Below is a small trained network, with its code and all its weights. Each question gives an input and a target symbol and asks what happens when units are switched off, that is, made to give their printed mean instead of their output.

import numpy as np


def w(rows, s, z=0):
    codes = np.array(rows[::2]) - 128.0
    scale = np.full(codes.shape[1], s)
    scale[-1] = z or s
    return codes * scale


def norm(h):
    return h / np.sqrt((h * h).mean(-1, keepdims=True) + 1e-5)


def f(y):
    return np.maximum(y, 0)


def softmax(a):
    e = np.exp(a - a.max(-1, keepdims=True))
    return e / e.sum(-1, keepdims=True)


def log_softmax(a):
    a = a - a.max(-1, keepdims=True)
    return a - np.log(np.exp(a).sum(-1, keepdims=True))


def net(x, mask):
    ids = ['ΞΠΨαβγδζηθλμστφ'.index(c) for c in x.split()]
    T = len(ids)
    res = E[ids] + P[:T]
    u = 0
    for l in range(2):
        r = norm(res)
        for j in range(2):
            rows = slice(3 * j, 3 * j + 3)
            q, k, v = (r @ M[l][rows].T for M in (Q, K, V))
            z = softmax(np.where(np.tri(T) > 0, q @ k.T / 3**0.5, -1e9)) @ v
            o = O[l][rows]
            res = res + np.where(mask[u + j], z, o[:, -1]) @ o[:, :-1]
        u += 2
        y = f(norm(res) @ A[l][:, :-1].T + A[l][:, -1])
        res = res + np.where(mask[u : u + 12], y, B[l][:, -1]) @ B[l][:, :-1]
        u += 12
    return log_softmax(norm(res)[-1] @ U[:, :-1].T + U[:, -1])


Q, K, V, O, A, B = {}, {}, {}, {}, {}, {}
E = w([
[153,165,118,73,117,92],'Ξ',
[103,136,187,118,148,87],'Π',
[166,157,120,70,123,108],'Ψ',
[150,198,155,179,192,165],'α',
[125,154,142,97,136,97],'β',
[127,181,134,134,186,223],'γ',
[140,154,168,65,123,117],'δ',
[176,148,126,45,100,107],'ζ',
[175,43,62,7,149,175],'η',
[153,150,78,59,87,84],'θ',
[53,180,101,180,215,137],'λ',
[184,198,128,173,181,241],'μ',
[152,156,141,61,115,93],'σ',
[204,80,171,45,35,122],'τ',
[112,150,106,118,153,93],'φ',
],0.013)
P = w([
[152,187,180,63,88,172],'0',
[102,157,137,98,101,150],'1',
[228,136,62,63,184,59],'2',
[94,177,168,62,209,104],'3',
[57,119,124,122,129,145],'4',
[215,100,50,98,189,77],'5',
[94,228,178,19,228,64],'6',
[36,142,155,30,175,251],'7',
],0.014)
Q[0] = w([
[126,186,125,195,36,61],'0.h1',
[143,220,149,75,166,92],'0.h1',
[237,126,89,110,179,58],'0.h1',
[2,203,203,146,45,145],'0.h2',
[210,159,86,226,89,90],'0.h2',
[94,70,93,124,100,198],'0.h2',
],0.0099)
K[0] = w([
[236,191,142,35,125,143],'0.h1',
[153,39,127,186,98,144],'0.h1',
[190,134,164,255,221,121],'0.h1',
[139,203,164,114,27,57],'0.h2',
[225,198,114,190,145,231],'0.h2',
[91,146,183,39,119,131],'0.h2',
],0.0098)
V[0] = w([
[68,134,28,220,93,105],'0.h1',
[110,6,100,10,8,165],'0.h1',
[81,219,8,69,85,104],'0.h1',
[93,39,88,50,123,43],'0.h2',
[167,161,244,254,123,120],'0.h2',
[92,99,131,113,231,229],'0.h2',
],0.0082)
O[0] = w([
[127,32,159,196,115,105,2],'0.h1',
[81,120,79,138,79,245,82],'0.h1',
[11,107,195,117,142,123,216],'0.h1',
[133,138,125,40,131,76,142],'0.h2',
[188,131,109,183,117,95,31],'0.h2',
[67,106,71,87,159,150,132],'0.h2',
],0.011,0.0072)
A[0] = w([
[120,49,193,154,60,247,167],'0.n1',
[209,84,114,89,223,100,254],'0.n2',
[94,147,144,76,100,87,17],'0.n3',
[205,136,112,135,105,87,16],'0.n4',
[40,69,92,85,126,174,116],'0.n5',
[98,148,193,253,123,120,180],'0.n6',
[153,96,224,83,24,158,98],'0.n7',
[184,133,176,200,93,78,77],'0.n8',
[198,130,205,187,68,111,99],'0.n9',
[120,129,100,57,167,188,131],'0.n10',
[175,120,118,105,29,56,173],'0.n11',
[70,183,134,184,156,141,60],'0.n12',
],0.011,0.0056)
B[0] = w([
[2,152,71,239,72,35,165],'0.n1',
[12,126,43,150,77,130,255],'0.n2',
[114,120,100,130,178,244,168],'0.n3',
[108,209,59,159,175,111,139],'0.n4',
[206,201,113,114,159,69,204],'0.n5',
[152,6,174,46,140,120,143],'0.n6',
[174,16,115,132,75,38,157],'0.n7',
[185,27,55,155,91,8,139],'0.n8',
[152,68,76,209,46,87,133],'0.n9',
[154,62,137,135,203,76,239],'0.n10',
[128,155,250,140,35,142,148],'0.n11',
[97,107,194,93,185,201,154],'0.n12',
],0.0098)
Q[1] = w([
[112,201,164,94,127,175],'1.h1',
[26,156,141,40,111,125],'1.h1',
[25,89,134,101,211,75],'1.h1',
[183,145,185,112,236,178],'1.h2',
[188,118,94,83,50,255],'1.h2',
[188,135,116,139,177,69],'1.h2',
],0.01)
K[1] = w([
[141,59,117,95,78,85],'1.h1',
[103,59,94,87,116,37],'1.h1',
[118,116,15,107,129,110],'1.h1',
[136,187,58,129,52,130],'1.h2',
[180,185,245,102,106,167],'1.h2',
[163,132,107,231,86,110],'1.h2',
],0.011)
V[1] = w([
[226,56,96,173,110,77],'1.h1',
[134,2,157,128,43,72],'1.h1',
[109,184,109,93,128,224],'1.h1',
[166,142,19,86,189,69],'1.h2',
[86,159,75,156,212,225],'1.h2',
[94,134,144,23,139,144],'1.h2',
],0.0076)
O[1] = w([
[96,171,132,1,84,178,65],'1.h1',
[129,12,100,119,151,239,93],'1.h1',
[108,188,78,115,145,70,116],'1.h1',
[169,204,88,104,58,152,254],'1.h2',
[140,55,144,220,244,239,140],'1.h2',
[73,226,171,108,75,116,193],'1.h2',
],0.0071,0.0077)
A[1] = w([
[118,171,121,163,126,57,106],'1.n1',
[185,144,129,187,79,49,86],'1.n2',
[177,165,179,73,88,204,71],'1.n3',
[107,167,101,56,152,90,135],'1.n4',
[125,90,203,99,53,104,50],'1.n5',
[201,134,224,105,103,102,17],'1.n6',
[163,104,222,71,59,122,2],'1.n7',
[212,152,54,247,72,112,107],'1.n8',
[137,103,47,219,169,66,127],'1.n9',
[121,174,166,113,224,188,81],'1.n10',
[201,166,231,169,104,67,111],'1.n11',
[234,136,212,159,37,142,190],'1.n12',
],0.012,0.0087)
B[1] = w([
[156,98,132,112,109,158,180],'1.n1',
[133,31,52,135,174,113,145],'1.n2',
[97,47,135,111,108,133,138],'1.n3',
[173,104,148,178,157,156,255],'1.n4',
[137,116,94,35,214,140,134],'1.n5',
[121,124,69,183,192,226,129],'1.n6',
[132,29,46,6,196,195,131],'1.n7',
[181,173,145,187,67,38,149],'1.n8',
[111,107,150,95,51,166,163],'1.n9',
[179,111,90,79,102,90,186],'1.n10',
[61,54,77,131,86,131,140],'1.n11',
[113,161,213,136,196,184,141],'1.n12',
],0.016,0.014)
U = w([
[123,157,202,110,100,114,190],'Ξ',
[100,206,140,54,83,60,24],'Π',
[164,168,101,168,152,161,142],'Ψ',
[250,77,68,168,132,64,143],'α',
[95,82,195,156,184,53,11],'β',
[124,144,32,127,113,221,132],'γ',
[178,67,126,186,161,180,208],'δ',
[230,97,196,157,124,145,177],'ζ',
[118,122,91,91,164,38,3],'η',
[140,193,170,85,75,136,117],'θ',
[5,113,143,162,114,97,114],'λ',
[97,212,88,191,75,156,214],'μ',
[125,192,169,140,113,184,194],'σ',
[193,60,138,51,114,216,22],'τ',
[148,44,178,141,151,82,90],'φ',
],0.016,0.0056)

Each question gives the input, a string of symbols that net reads in full, and the target symbol t.
The units are the heads (3 rows each of Q, K, V and O) and the neurons (one row each of A and B). Each row of codes is followed by its name. A weight is (code - 128) times the scale printed after its matrix; where a second scale follows, it is the last column's (O, A, B and U).
mask holds one flag per unit, layer by layer, with each layer's heads first. A switched-off unit (its flag False) gives its mean, the last column of its rows in O or B, instead of its output. The means were averaged over made-up inputs and are rounded, as every weight is.
A unit's drop is (log p(t) with every unit on - log p(t) with that unit switched off) / (log p(t) with every unit on - log p(t) with every unit switched off).
The circuit of an input: a set's keep is (log p(t) with only the set's units on - log p(t) with every unit switched off) / (log p(t) with every unit on - log p(t) with every unit switched off). Starting from the 12 units with the biggest drops (on a tie, the unit counted first), units are removed one at a time, each time the one whose removal leaves the highest keep (on an exact tie, the one counted first), for as long as the keep stays at least 0.8.
units of the circuit, in order: the units of the circuit, biggest drop first
most important unit: the unit with the biggest drop
k most important neurons: the k neurons with the biggest drops, biggest first
k most important neurons of layer l: the k neurons of layer l with the biggest drops, biggest first
input Ψ μ Π μ, target α: most important unit : 1.n10
input α Π β α γ, target α: units of the circuit, in order : 1.n10, 0.n2
input τ η α α α, target μ: units of the circuit, in order : 0.h1, 0.n1
input α Π Π τ τ γ Ψ, target τ: units of the circuit, in order : 0.n7, 1.h1
input α α σ σ Ξ, target τ: units of the circuit, in order : 0.h1, 1.h1, 0.n2
input Ψ λ φ α τ α σ, target τ: units of the circuit, in order : 1.h1, 0.n7
input γ Ξ ζ, target γ: units of the circuit, in order : 0.n2, 0.h2, 1.n9
input Ψ θ λ α σ, target λ: 3 most important neurons : 0.n1, 1.n10, 0.n7
input β δ Π, target Π: units of the circuit, in order : 1.h2, 0.h2
input β Ψ γ, target γ: 2 most important neurons of layer 0 : 0.n2, 0.n5
input τ α γ σ Π θ Ψ Ξ, target α: units of the circuit, in order : 0.h1, 0.n10, 0.n5
input λ δ Ψ, target λ: 4 most important neurons : 0.n2, 0.n5, 1.n10, 0.n11
input θ δ Π ζ β λ θ, target β: units of the circuit, in order : 0.h1, 1.n10
input σ τ λ Ψ ζ, target γ: units of the circuit, in order : 0.h1
input λ λ α Π Ξ α μ, target α: 4 most important neurons of layer 1 : 1.n10, 1.n4, 1.n12, 1.n9
input λ η α Π τ β μ α, target γ: 3 most important neurons : 0.n1, 0.n7, 0.n2
input β τ Ξ Π Π η μ α, target α: units of the circuit, in order : 0.h1, 1.n10, 0.n10
input η φ α δ ζ λ β, target β: 2 most important neurons of layer 1 : 1.n4, 1.n9
input α φ φ Π μ, target β: units of the circuit, in order : 0.h1, 0.n2
input θ η α Π τ φ ζ η, target γ: units of the circuit, in order : 0.h1
input φ α φ Ξ Π Π α γ, target α: 2 most important neurons : 0.n10, 1.n10
input η α λ, target λ: 4 most important neurons : 0.n2, 1.n9, 1.n10, 0.n5
input Ψ θ λ α Π γ, target γ: 2 most important neurons of layer 0 : 0.n2, 0.n1
input γ α φ λ α, target τ: 2 most important neurons : 0.n12, 0.n1
input Ψ α α γ λ, target τ: 3 most important neurons : 0.n2, 0.n12, 0.n8
input Ψ λ Π δ, target β: 2 most important neurons : 0.n2, 1.n9
